Below is a small trained network, with its code and all its weights. Each question gives an input and a class and asks what happens when units are switched off, that is, made to give their printed mean instead of their output.

import numpy as np


def w(rows, s, z=0):
    codes = np.array(rows[::2]) - 128.0
    scale = np.full(codes.shape[1], s)
    scale[-1] = z or s
    return codes * scale


def norm(h):
    return h / np.sqrt((h * h).mean(-1, keepdims=True) + 1e-5)


def f(y):
    return y / 2 * (1 + np.tanh(0.7978845608 * (y + 0.044715 * y**3)))


def log_softmax(a):
    a = a - a.max(-1, keepdims=True)
    return a - np.log(np.exp(a).sum(-1, keepdims=True))


def net(x, mask):
    res = np.array(x, float).reshape(1, 8) / 4 @ E
    u = 0
    for l in range(2):
        y = f(norm(res) @ A[l][:, :-1].T + A[l][:, -1])
        res = res + np.where(mask[u : u + 16], y, B[l][:, -1]) @ B[l][:, :-1]
        u += 16
    return log_softmax(norm(res)[-1] @ U[:, :-1].T + U[:, -1])


A, B = {}, {}
E = w([
[180,51,79,118,47,115,50],'x0',
[152,112,105,78,121,135,254],'x1',
[147,117,115,82,121,209,112],'x2',
[185,71,126,131,189,118,98],'x3',
[190,182,194,204,86,165,177],'x4',
[117,106,71,115,147,192,157],'x5',
[137,63,160,132,83,156,153],'x6',
[213,168,135,102,220,123,143],'x7',
],0.0079)
A[0] = w([
[84,134,118,145,44,129,87,87],'L0N0',
[49,206,61,156,176,137,108,2],'L0N1',
[179,165,84,130,121,57,67,100],'L0N2',
[65,204,147,141,1,105,140,139],'L0N3',
[109,41,78,69,88,145,59,104],'L0N4',
[132,109,121,174,92,59,108,88],'L0N5',
[157,160,138,130,141,185,28,2],'L0N6',
[116,157,152,149,135,105,34,15],'L0N7',
[107,139,73,134,143,69,120,64],'L0N8',
[120,116,121,92,171,98,155,49],'L0N9',
[137,23,77,136,92,163,127,130],'L0N10',
[25,134,88,68,205,151,163,49],'L0N11',
[90,162,72,60,99,37,209,110],'L0N12',
[144,158,23,125,84,109,176,112],'L0N13',
[130,147,107,185,163,155,86,93],'L0N14',
[206,57,93,130,76,59,73,24],'L0N15',
],0.0091,0.0038)
B[0] = w([
[144,156,138,142,165,91,25,188],'L0N0',
[159,172,149,97,113,206,200,161],'L0N1',
[121,133,195,186,189,85,109,188],'L0N2',
[148,160,124,192,155,114,114,239],'L0N3',
[143,51,76,171,131,173,52,253],'L0N4',
[110,158,100,170,178,131,109,162],'L0N5',
[128,122,149,87,138,98,166,162],'L0N6',
[122,201,128,76,183,87,147,166],'L0N7',
[130,153,169,140,85,163,169,143],'L0N8',
[55,178,156,116,159,127,93,131],'L0N9',
[191,105,143,114,89,194,80,220],'L0N10',
[82,44,164,89,182,195,165,190],'L0N11',
[109,79,243,111,135,102,167,197],'L0N12',
[86,122,171,174,117,93,99,166],'L0N13',
[118,131,112,78,120,99,187,151],'L0N14',
[91,184,89,140,128,254,149,206],'L0N15',
],0.008,0.0052)
A[1] = w([
[125,148,127,120,130,93,73,46],'L1N0',
[91,102,122,199,80,100,165,93],'L1N1',
[131,163,155,89,131,14,80,108],'L1N2',
[79,178,131,131,142,44,93,130],'L1N3',
[135,166,173,157,183,170,80,148],'L1N4',
[195,42,173,101,72,166,180,3],'L1N5',
[89,115,138,69,168,143,125,126],'L1N6',
[50,64,139,113,131,133,162,135],'L1N7',
[102,207,129,103,146,147,208,74],'L1N8',
[123,121,5,121,104,115,88,83],'L1N9',
[202,155,88,117,160,82,141,139],'L1N10',
[164,172,189,180,98,168,151,169],'L1N11',
[136,120,143,96,112,117,107,68],'L1N12',
[203,75,134,155,202,92,95,216],'L1N13',
[177,101,141,103,111,120,125,149],'L1N14',
[115,93,118,95,190,98,158,129],'L1N15',
],0.011,0.0026)
B[1] = w([
[133,145,137,157,163,153,122,148],'L1N0',
[131,220,78,158,134,101,102,159],'L1N1',
[162,101,201,173,180,124,93,182],'L1N2',
[144,151,174,151,225,86,121,195],'L1N3',
[86,108,149,136,70,74,141,252],'L1N4',
[198,127,139,154,167,63,162,201],'L1N5',
[94,99,145,97,164,137,145,175],'L1N6',
[182,138,254,115,157,122,174,178],'L1N7',
[45,127,82,109,72,148,102,211],'L1N8',
[83,118,109,165,116,190,83,185],'L1N9',
[146,119,210,189,94,124,155,167],'L1N10',
[79,171,54,89,35,79,180,253],'L1N11',
[139,115,125,141,124,136,135,117],'L1N12',
[72,61,134,154,62,137,135,247],'L1N13',
[194,63,167,161,50,111,103,145],'L1N14',
[88,107,138,118,167,172,80,172],'L1N15',
],0.0089,0.006)
U = w([
[121,170,172,161,192,64,78,166],'0',
[106,175,71,65,108,169,120,40],'1',
[167,152,71,87,135,128,137,45],'2',
[137,144,56,97,135,124,117,2],'3',
[254,76,117,128,69,124,182,131],'4',
[90,71,182,62,171,161,192,185],'5',
[140,63,66,145,85,172,14,210],'6',
[84,229,105,140,66,72,188,189],'7',
],0.017,0.0077)

Each question gives the input, the list of numbers given to net, and the class t.
The units are the neurons (one row each of A and B). Each row of codes is followed by its name. A weight is (code - 128) times the scale printed after its matrix; where a second scale follows, it is the last column's (A, B and U).
mask holds one flag per neuron, layer by layer. A switched-off neuron (its flag False) gives its mean, the last column of its row in B, instead of its output. The means were averaged over made-up inputs and are rounded, as every weight is.
A unit's drop is (log p(t) with every unit on - log p(t) with that unit switched off) / (log p(t) with every unit on - log p(t) with every unit switched off).
The circuit of an input: a set's keep is (log p(t) with only the set's units on - log p(t) with every unit switched off) / (log p(t) with every unit on - log p(t) with every unit switched off). Starting from the 12 units with the biggest drops (on a tie, the unit counted first), units are removed one at a time, each time the one whose removal leaves the highest keep (on an exact tie, the one counted first), for as long as the keep stays at least 0.8.
units of the circuit, in order: the units of the circuit, biggest drop first
unit that matters most: the unit with the biggest drop
top k neurons: the k neurons with the biggest drops, biggest first
top k neurons in layer l: the k neurons of layer l with the biggest drops, biggest first
drop of u: that unit's drop, to one decimal
input [-6,4,2,5,7,8,3,-2], class 7: units of the circuit, in order : [L0N4, L1N11]
input [-6,-7,-4,-2,2,-1,-8,1], class 7: units of the circuit, in order : [L0N1, L1N11]
input [3,6,-1,8,8,-8,1,-5], class 7: units of the circuit, in order : [L1N11]
input [-1,6,-6,-5,1,-5,-4,-3], class 0: units of the circuit, in order : [L0N15, L1N3]
input [-5,-4,-3,-8,-3,-1,6,-5], class 0: units of the circuit, in order : [L0N0, L1N3]
input [5,8,-4,5,5,-4,-2,4], class 7: units of the circuit, in order : [L1N11, L0N4]
input [4,6,-8,4,-2,7,-4,-6], class 4: top 4 neurons : [L0N12, L0N10, L1N7, L1N5]
input [-8,-5,3,6,-7,-8,-7,-4], class 5: units of the circuit, in order : [L0N11, L0N1, L1N6]
input [-7,-8,8,7,-7,2,2,-4], class 5: units of the circuit, in order : [L0N11, L1N7]
input [-2,8,-8,6,-2,-4,-5,0], class 5: top 2 neurons : [L0N12, L0N3]
input [1,-3,-3,8,-1,-5,6,7], class 6: top 3 neurons in layer 1 : [L1N13, L1N7, L1N5]
input [-7,6,8,8,7,-6,8,-5], class 4: top 2 neurons : [L1N5, L0N15]
input [-5,-6,5,-3,0,3,-6,0], class 5: top 2 neurons : [L0N11, L1N6]
input [-3,-7,1,2,-2,2,-6,4], class 5: unit that matters most : L0N1
input [5,-6,5,0,6,-3,-2,5], class 7: top 2 neurons in layer 1 : [L1N11, L1N4]
input [-5,-8,5,-4,-7,3,-5,-5], class 5: drop of L0N11 : 0.3
input [2,-6,6,-2,-6,0,-7,4], class 5: drop of L0N6 : 0.2
input [-5,-8,3,2,-6,-6,1,-8], class 0: drop of L0N7 : 0.1
